Here is a tiny trained network, its code and every weight. The questions are about switching its units off for an input and a class, where a switched-off unit gives its printed mean instead of its output.

import numpy as np


def w(rows, s, z=0):
    codes = np.array(rows[::2]) - 128.0
    scale = np.full(codes.shape[1], s)
    scale[-1] = z or s
    return codes * scale


def f(y):
    return y / 2 * (1 + np.tanh(0.7978845608 * (y + 0.044715 * y**3)))


def log_softmax(a):
    a = a - a.max(-1, keepdims=True)
    return a - np.log(np.exp(a).sum(-1, keepdims=True))


def net(x, mask):
    res = np.array(x, float).reshape(1, 4) / 4 @ E
    y = f(res @ A[0][:, :-1].T + A[0][:, -1])
    res = res + np.where(mask, y, B[0][:, -1]) @ B[0][:, :-1]
    return log_softmax(res[-1] @ U[:, :-1].T + U[:, -1])


A, B = {}, {}
E = w([
[59,179,97,72,149,174,181,166],'x0',
[140,161,225,59,61,102,127,128],'x1',
[45,11,180,122,65,107,110,158],'x2',
[126,97,132,71,195,147,46,121],'x3',
],0.012)
A[0] = w([
[115,94,94,161,178,133,158,66,54],'neuron 0',
[70,191,141,100,208,246,187,175,210],'neuron 1',
[87,117,117,89,105,183,156,161,102],'neuron 2',
[71,46,33,168,82,162,96,153,115],'neuron 3',
[45,121,55,107,151,190,188,130,109],'neuron 4',
[181,193,39,143,155,158,141,36,198],'neuron 5',
[153,137,128,187,75,147,168,144,53],'neuron 6',
[181,228,64,117,180,120,144,41,31],'neuron 7',
[123,123,154,71,206,198,51,106,105],'neuron 8',
[255,128,132,189,123,81,80,93,63],'neuron 9',
[103,70,128,136,94,97,116,214,1],'neuron 10',
[119,152,59,164,88,41,195,112,87],'neuron 11',
[209,249,213,44,109,113,110,140,112],'neuron 12',
[178,65,185,186,130,119,124,93,42],'neuron 13',
[155,145,131,201,59,141,244,156,101],'neuron 14',
[220,85,113,237,128,90,39,83,187],'neuron 15',
[94,167,87,51,142,163,194,108,44],'neuron 16',
[81,178,112,109,154,144,132,203,36],'neuron 17',
[223,188,147,123,200,84,143,109,31],'neuron 18',
[177,76,144,103,211,114,130,100,30],'neuron 19',
[161,81,105,34,192,180,45,79,26],'neuron 20',
[151,149,23,243,228,194,127,79,147],'neuron 21',
],0.0098,0.0076)
B[0] = w([
[87,157,210,152,93,206,113,12,151],'neuron 0',
[162,141,70,192,80,111,150,176,250],'neuron 1',
[88,165,129,180,117,88,178,158,165],'neuron 2',
[69,43,184,97,88,47,112,109,204],'neuron 3',
[121,175,108,189,102,92,168,137,202],'neuron 4',
[96,63,131,76,143,54,99,145,228],'neuron 5',
[161,83,141,111,181,201,214,92,148],'neuron 6',
[49,77,183,24,206,51,129,184,199],'neuron 7',
[188,61,77,178,165,143,185,80,192],'neuron 8',
[62,183,62,216,127,156,201,199,183],'neuron 9',
[28,70,190,102,162,95,220,132,159],'neuron 10',
[207,116,82,92,201,207,161,54,165],'neuron 11',
[134,136,179,223,52,87,122,40,217],'neuron 12',
[27,141,123,169,113,167,198,202,161],'neuron 13',
[239,45,107,115,197,159,161,89,195],'neuron 14',
[121,182,64,216,84,102,186,193,231],'neuron 15',
[52,182,91,181,120,145,233,161,174],'neuron 16',
[30,157,131,181,144,187,205,155,157],'neuron 17',
[57,84,165,76,160,54,181,139,170],'neuron 18',
[104,79,133,171,133,167,223,116,143],'neuron 19',
[181,2,68,167,170,193,231,67,183],'neuron 20',
[103,142,172,202,61,113,77,37,251],'neuron 21',
],0.011,0.015)
U = w([
[99,176,68,143,132,144,159,178,65],'0',
[193,66,80,114,204,176,164,76,71],'1',
[74,82,169,70,163,80,126,145,51],'2',
[112,137,192,145,72,128,116,39,65],'3',
[173,128,97,128,83,86,90,125,220],'4',
[85,212,60,39,215,250,67,113,3],'5',
[95,195,102,78,209,233,73,110,3],'6',
],0.019,0.016)

Each question gives the input, the list of numbers given to net, and the class t.
The units are the neurons (one row each of A and B). Each row of codes is followed by its name. A weight is (code - 128) times the scale printed after its matrix; where a second scale follows, it is the last column's (A, B and U).
mask holds one flag per neuron, in row order. A switched-off neuron (its flag False) gives its mean, the last column of its row in B, instead of its output. The means were averaged over made-up inputs and are rounded, as every weight is.
A unit's drop is (log p(t) with every unit on - log p(t) with that unit switched off) / (log p(t) with every unit on - log p(t) with every unit switched off).
The circuit of an input: a set's keep is (log p(t) with only the set's units on - log p(t) with every unit switched off) / (log p(t) with every unit on - log p(t) with every unit switched off). Starting from the 12 units with the biggest drops (on a tie, the unit counted first), units are removed one at a time, each time the one whose removal leaves the highest keep (on an exact tie, the one counted first), for as long as the keep stays at least 0.8.
circuit, biggest first: the units of the circuit, biggest drop first
most important unit: the unit with the biggest drop
k most important neurons: the k neurons with the biggest drops, biggest first
drop when u is switched off: that unit's drop, to one decimal
input [7,8,-7,-1], class 3: circuit, biggest first : (neuron 12)
input [-7,-4,6,-6], class 0: 2 most important neurons : (neuron 15; neuron 13)
input [-7,1,-2,-8], class 1: 2 most important neurons : (neuron 14; neuron 11)
input [0,-1,-1,3], class 4: 4 most important neurons : (neuron 14; neuron 11; neuron 6; neuron 10)
input [-6,0,-2,-7], class 1: 4 most important neurons : (neuron 14; neuron 11; neuron 6; neuron 1)
input [3,-7,-8,1], class 2: 2 most important neurons : (neuron 7; neuron 5)
input [6,0,5,7], class 1: 4 most important neurons : (neuron 20; neuron 8; neuron 15; neuron 9)
input [-6,-6,4,1], class 0: 3 most important neurons : (neuron 15; neuron 12; neuron 13)
input [-5,-1,5,-5], class 0: 3 most important neurons : (neuron 15; neuron 13; neuron 20)
input [3,-5,-5,-2], class 2: 3 most important neurons : (neuron 7; neuron 5; neuron 12)
input [-6,6,2,7], class 1: 2 most important neurons : (neuron 20; neuron 21)
input [6,8,-4,6], class 3: 4 most important neurons : (neuron 12; neuron 15; neuron 9; neuron 14)
input [4,-4,7,-5], class 2: 2 most important neurons : (neuron 3; neuron 21)
input [-7,8,3,8], class 1: most important neuron : (neuron 20)
input [3,-1,-4,-1], class 2: 4 most important neurons : (neuron 7; neuron 15; neuron 5; neuron 9)
input [-2,-2,-8,-1], class 2: drop when neuron 7 is switched off : 0.6
input [1,-5,4,1], class 3: drop when neuron 5 is switched off : 0.6
input [5,6,-4,3], class 3: drop when neuron 9 is switched off : 0.9
input [-7,-3,-6,1], class 0: drop when neuron 9 is switched off : 3.4
input [8,8,4,-3], class 0: most important unit : neuron 21
